array([[22, 16,  9,  2, 40,  2, 26,  2,  3, 21,  1,  6],
       [23, 18, 10,  3, 40,  1, 24,  2,  1, 21,  1,  6],
       [15, 17,  9,  3, 38,  1, 28,  3,  1, 16,  1,  9],
       [22, 15, 10,  2, 40,  2, 20,  2,  0, 17,  0,  7],
       [27, 17, 11,  3, 38,  2, 30,  1,  2, 20,  6,  9],
       [25, 13, 11,  2, 38,  2, 24,  1,  0, 19,  2,  6],
       [29, 15, 14,  2, 30,  2, 22,  1,  1, 20, -1,  5],
       [25, 18, 11,  3, 40,  1, 27,  1,  1, 17,  1,  7],
       [39, 13, 13,  2, 35,  2, 23,  1,  1, 24,  2,  4],
       [28, 14, 13,  3, 28,  2, 23,  1,  3, 21,  1,  6],
       [29, 13, 13,  2, 34,  2, 21,  1,  1, 20,  2,  5],
       [29, 15, 10,  2, 33,  1, 26,  2,  1, 20,  2,  8]]) result: 1

array([[  3,   3,   7, -14,   8,  25],
       [ 11,  -5, -11,  14,   5,  14],
       [  8,  11,   4,  21, -13,  34],
       [ 14,   0,  -7,  11,  -1,  18],
       [ -1, -14,  14,  -7,  -2,   3],
       [ -3,   6,   3,  -8,   6,  -3],
       [-20,  -8,  19,  18,   9, -12],
       [  8,   1,  -4,  22,   2,  24],
       [ 19,  14,  -8,  11,   0,  30],
       [ 17,  -1, -17,   6, -10,  32],
       [-10,  -1,  11, -17,  -7, -46],
       [-14, -20,   7, -14,   7, -43]]) result: 8

array([[-10,  37,  19, -16, -17, -43,  -1,  29,  22, -14, -17, -32, -19,
          7],
       [ 26,  37,  -7,  26,  53,  16,  15,  17,  -4, -24,  -1,  -4,  -9,
         19],
       [-11,  37,  19, -25, -24,  -2,  -5,  -9,  -9,  47, -16, -12,  38,
        -10],
       [ 33,  37, -15, -14,   5,  39,  26,  19,  -6,  -9,  -4, -19,  30,
        -25],
       [ -1,  37,   1, -10,  24, -25, -14,  22, -26,  -2, -29,  45,   8,
        -23],
       [-19,  37,  20,   6, -32,  -8, -14,  12,  -7,   8,  13, -47, -35,
        -10],
       [ 20,  37,  13, -18,  -9, -10,  53,  15,   6,   8, -32, -27,  11,
          1],
       [  7,  37, -23,  -4, -14,  10,  -2,  12, -21, -54,   3,  25,  30,
         -6]]) result: -19

array([[ 28,  38, -32,  39,  29, -10,  39, -22,  15,  29,  25,  28,  26,
         26,   0],
       [-38,  14,  17,  15, -39, -15,  15,  34,  26, -40, -35, -38, -36,
        -36,   0],
       [-45, -48,  43, -49, -47,  14, -50,  48, -16, -47, -41, -45, -43,
        -43,   0],
       [  8, -50,  18, -52,   7,  22, -53, -21, -38,   9,   8,   8,   8,
          8,   0],
       [-13, -14,  12, -14, -13,   5, -15,  24,  -8, -14, -12, -13, -13,
        -12,   0]]) result: 26

array([[-12, -38,   9, -10,  -3,   3,  19,   0,  32,  17,   9],
       [  7, -31,   5, -14,  -1,  12,   7,   1,  10,   9,  18],
       [ 33,  23,  -9,  10, -24,  -1,  -1,  17,   0, -18, -18],
       [-23, -18,  10,  -6,  -8,  -7,  15,   3,   8,   8,   0],
       [-34, -30,   5,  -3, -11, -17,   7,   4,  20,   6,  -3],
       [-16, -22,   8, -24,  46,  13,  17, -24,  20,  16,  30],
       [ -2,  19,  -1,  39, -13,  -8, -30,   4, -22,   3,  -2],
       [ 17,  12,   7,   4, -21,  -3,  -7,   6, -13, -11,  -7]]) result: 17
---
[ 15  29 -43   9 -17  28 -11] ans = 9, 29

[  5 -41   2  -7 -18 -25 -24] ans = -7, 5

[ 44  27  12  -3 -46] ans = 12, 44

[[ 31 -16  44 -36  42]
 [ 27 -41  -7  26  -8]
 [ 34  -5 -35 -19 -32]] ans = -7, 44

[-54 -31 -36  38 -29] ans = -36, 38

[-28 -32 -32  45  12] ans = -32, 45

[-47  24  21  39 -14] ans = 21, 39

[ 33 -11  38  14  57] ans = 38, 57

[ 19  56  13  -9 -12] ans = 13, 56

[[-28  37  39 -34 -18 -55 -37]
 [-21  37  37 -16 -17 -23 -36]
 [ 23  -1 -49  14   0  33  43]] ans = -16, 43
---
[  5   0   3   3  -4 -43] -> 3

[[ 23  51  41  14]
 [  4 -31 -22   6]
 [ 17 -30 -43   9]] -> -30

[14 42 14  7 20 -5 -1] -> 20

[[ 41  13  25  18 -32]
 [  5   8 -27  28 -11]] -> -27

[-23 -13   3 -15  20 -34  53] -> 20

[12 32 42 40 35 33 42] -> 35

[ 51  21  50 -42] -> 21

[-31  23 -37  47 -56  -2   4] -> -56

[-30 -42  31  -9] -> -42
---
Input:
  1.396  -18.822  -15.231    9.160
 -4.581  -20.038   -6.067   20.852
Output: -20.038

Input: -1.77   0.92   0.78   1.58   0.23
Output: 0.92

Input:
 0.5   1.1   1.1  -1.4   0.8   0.6   1.1
 0.6   0.2   0.7   0.3   0.7   0.8   0.1
 0.6   1.6   1.5  -1.5   1.2   1.1   1.3
Output: 1.6

Input:  1.5  -0.2  -1.5   1.2
Output: -0.2

Input:   2.38  -14.07  -15.79   12.10
Output: -14.07

Input:
 0.00  -0.01  -0.04   0.04  -0.03  -0.05  -0.17
 0.03  -0.01  -0.10  -0.05  -0.03   0.03   0.15
Output: -0.01

Input:  -9.272   -6.298   -8.291   13.650    3.463  -10.952
Output: -6.298

Input:  1.5   0.2  -1.4   1.2  -2.0   1.5
Output: 0.2

Input:
-0.060  -0.132  -0.211   0.209  -0.167   0.110  -0.086
-0.107  -0.150   0.061  -0.035  -0.127  -0.068   0.165
Output: -0.150
